Here is a tiny trained network, its code and every weight. The questions are about switching its units off for an input and a class, where a switched-off unit gives its printed mean instead of its output.

import numpy as np


def w(rows, s, z=0):
    codes = np.array(rows[::2]) - 128.0
    scale = np.full(codes.shape[1], s)
    scale[-1] = z or s
    return codes * scale


def f(y):
    return np.maximum(y, 0)


def log_softmax(a):
    a = a - a.max(-1, keepdims=True)
    return a - np.log(np.exp(a).sum(-1, keepdims=True))


def net(x, mask):
    res = np.array(x, float).reshape(1, 6) / 4 @ E
    y = f(res @ A[0][:, :-1].T + A[0][:, -1])
    res = res + np.where(mask, y, B[0][:, -1]) @ B[0][:, :-1]
    return log_softmax(res[-1] @ U[:, :-1].T + U[:, -1])


A, B = {}, {}
E = w([
[189,122,222,196,149,37,204,184,44,128,200],'x0',
[191,2,202,168,149,84,171,85,113,54,132],'x1',
[159,129,183,44,21,158,161,108,181,84,113],'x2',
[122,109,93,237,131,178,42,98,44,71,42],'x3',
[159,139,169,142,142,111,188,223,248,194,10],'x4',
[237,228,175,122,116,63,84,190,96,67,125],'x5',
],0.0088)
A[0] = w([
[87,166,103,145,157,120,95,115,93,155,142,14],'n1',
[123,84,167,63,143,107,148,126,103,109,248,128],'n2',
[90,134,114,120,106,141,135,154,87,221,175,170],'n3',
[177,61,155,157,112,119,134,89,102,18,108,113],'n4',
[86,162,77,98,160,119,138,177,150,173,131,84],'n5',
[138,139,152,85,106,97,172,141,180,156,127,3],'n6',
[130,42,89,157,164,141,176,134,157,230,95,116],'n7',
[136,200,135,80,150,121,124,103,144,162,104,87],'n8',
[81,102,125,99,155,220,131,99,186,162,114,174],'n9',
[145,120,142,104,154,102,160,105,108,95,171,109],'n10',
[128,43,174,117,92,128,187,100,186,168,125,121],'n11',
[109,140,78,116,116,106,167,130,121,94,148,26],'n12',
[59,87,136,174,160,131,152,147,157,181,105,173],'n13',
[79,104,87,124,137,141,75,115,70,104,118,130],'n14',
[90,94,69,160,131,188,43,77,68,123,152,181],'n15',
[101,189,101,62,79,134,95,142,169,164,143,89],'n16',
],0.012,0.0044)
B[0] = w([
[185,77,105,166,130,117,205,119,88,168,141,168],'n1',
[143,149,135,155,51,73,181,223,84,77,226,217],'n2',
[233,123,167,141,107,131,145,223,79,108,179,185],'n3',
[67,237,220,141,95,64,79,190,130,17,233,218],'n4',
[80,126,172,150,70,117,89,150,144,98,153,185],'n5',
[156,128,86,134,104,159,156,99,61,145,48,185],'n6',
[163,160,136,129,219,221,100,135,78,225,141,206],'n7',
[99,148,156,91,168,151,112,162,142,111,119,170],'n8',
[79,139,92,119,92,89,222,105,207,43,120,218],'n9',
[130,142,140,164,131,78,133,175,137,72,174,176],'n10',
[226,135,91,98,133,177,164,101,117,255,149,212],'n11',
[159,121,151,149,123,127,78,134,132,83,138,139],'n12',
[163,108,178,70,164,93,64,214,85,163,167,196],'n13',
[82,103,49,204,149,146,117,49,115,141,83,201],'n14',
[104,39,24,211,105,84,161,77,116,111,53,249],'n15',
[48,193,211,25,148,125,54,141,199,96,146,205],'n16',
],0.0089,0.018)
U = w([
[138,166,235,66,192,173,69,148,154,190,176,225],'0',
[160,49,67,203,216,164,83,26,83,224,61,67],'1',
[99,118,169,195,85,2,136,151,137,27,174,166],'2',
[9,113,118,96,134,151,108,27,234,68,62,3],'3',
[205,69,89,115,101,165,247,95,139,207,127,143],'4',
],0.0086,0.0034)

Each question gives the input, the list of numbers given to net, and the class t.
The units are the neurons (one row each of A and B). Each row of codes is followed by its name. A weight is (code - 128) times the scale printed after its matrix; where a second scale follows, it is the last column's (A, B and U).
mask holds one flag per neuron, in row order. A switched-off neuron (its flag False) gives its mean, the last column of its row in B, instead of its output. The means were averaged over made-up inputs and are rounded, as every weight is.
A unit's drop is (log p(t) with every unit on - log p(t) with that unit switched off) / (log p(t) with every unit on - log p(t) with every unit switched off).
The circuit of an input: a set's keep is (log p(t) with only the set's units on - log p(t) with every unit switched off) / (log p(t) with every unit on - log p(t) with every unit switched off). Starting from the 12 units with the biggest drops (on a tie, the unit counted first), units are removed one at a time, each time the one whose removal leaves the highest keep (on an exact tie, the one counted first), for as long as the keep stays at least 0.8.
circuit, biggest first: the units of the circuit, biggest drop first
k most important neurons: the k neurons with the biggest drops, biggest first
drop when u is switched off: that unit's drop, to one decimal
input [-6,5,8,0,-3,-3], class 3: circuit, biggest first => [n3]
input [-6,-2,1,5,-5,1], class 1: 3 most important neurons => [n15; n14; n4]
input [-6,4,3,8,-3,-2], class 3: 2 most important neurons => [n2; n14]
input [-8,7,1,0,7,6], class 0: 2 most important neurons => [n15; n2]
input [-3,2,2,5,4,-2], class 3: 3 most important neurons => [n9; n2; n3]
input [-6,-3,-6,-7,-5,-8], class 2: 2 most important neurons => [n3; n9]
input [-2,1,3,-1,5,-8], class 4: 3 most important neurons => [n9; n11; n4]
input [-1,5,-3,-6,3,-1], class 4: 3 most important neurons => [n4; n16; n11]
input [2,-3,0,-4,2,4], class 0: 2 most important neurons => [n15; n9]
input [5,-3,7,3,7,-2], class 4: 2 most important neurons => [n4; n16]
input [-5,-8,-3,4,-2,-3], class 3: 4 most important neurons => [n9; n16; n11; n5]
input [-2,0,-1,-2,-3,-6], class 4: 3 most important neurons => [n9; n4; n3]
input [0,-4,-3,0,-1,-6], class 1: drop when n4 is switched off => 0.6
input [6,7,5,-5,3,-3], class 4: circuit, biggest first => [n11]
input [5,-5,-6,-2,0,-8], class 0: drop when n6 is switched off => 0.2
input [-3,-8,6,-5,6,-8], class 0: drop when n16 is switched off => 0.6
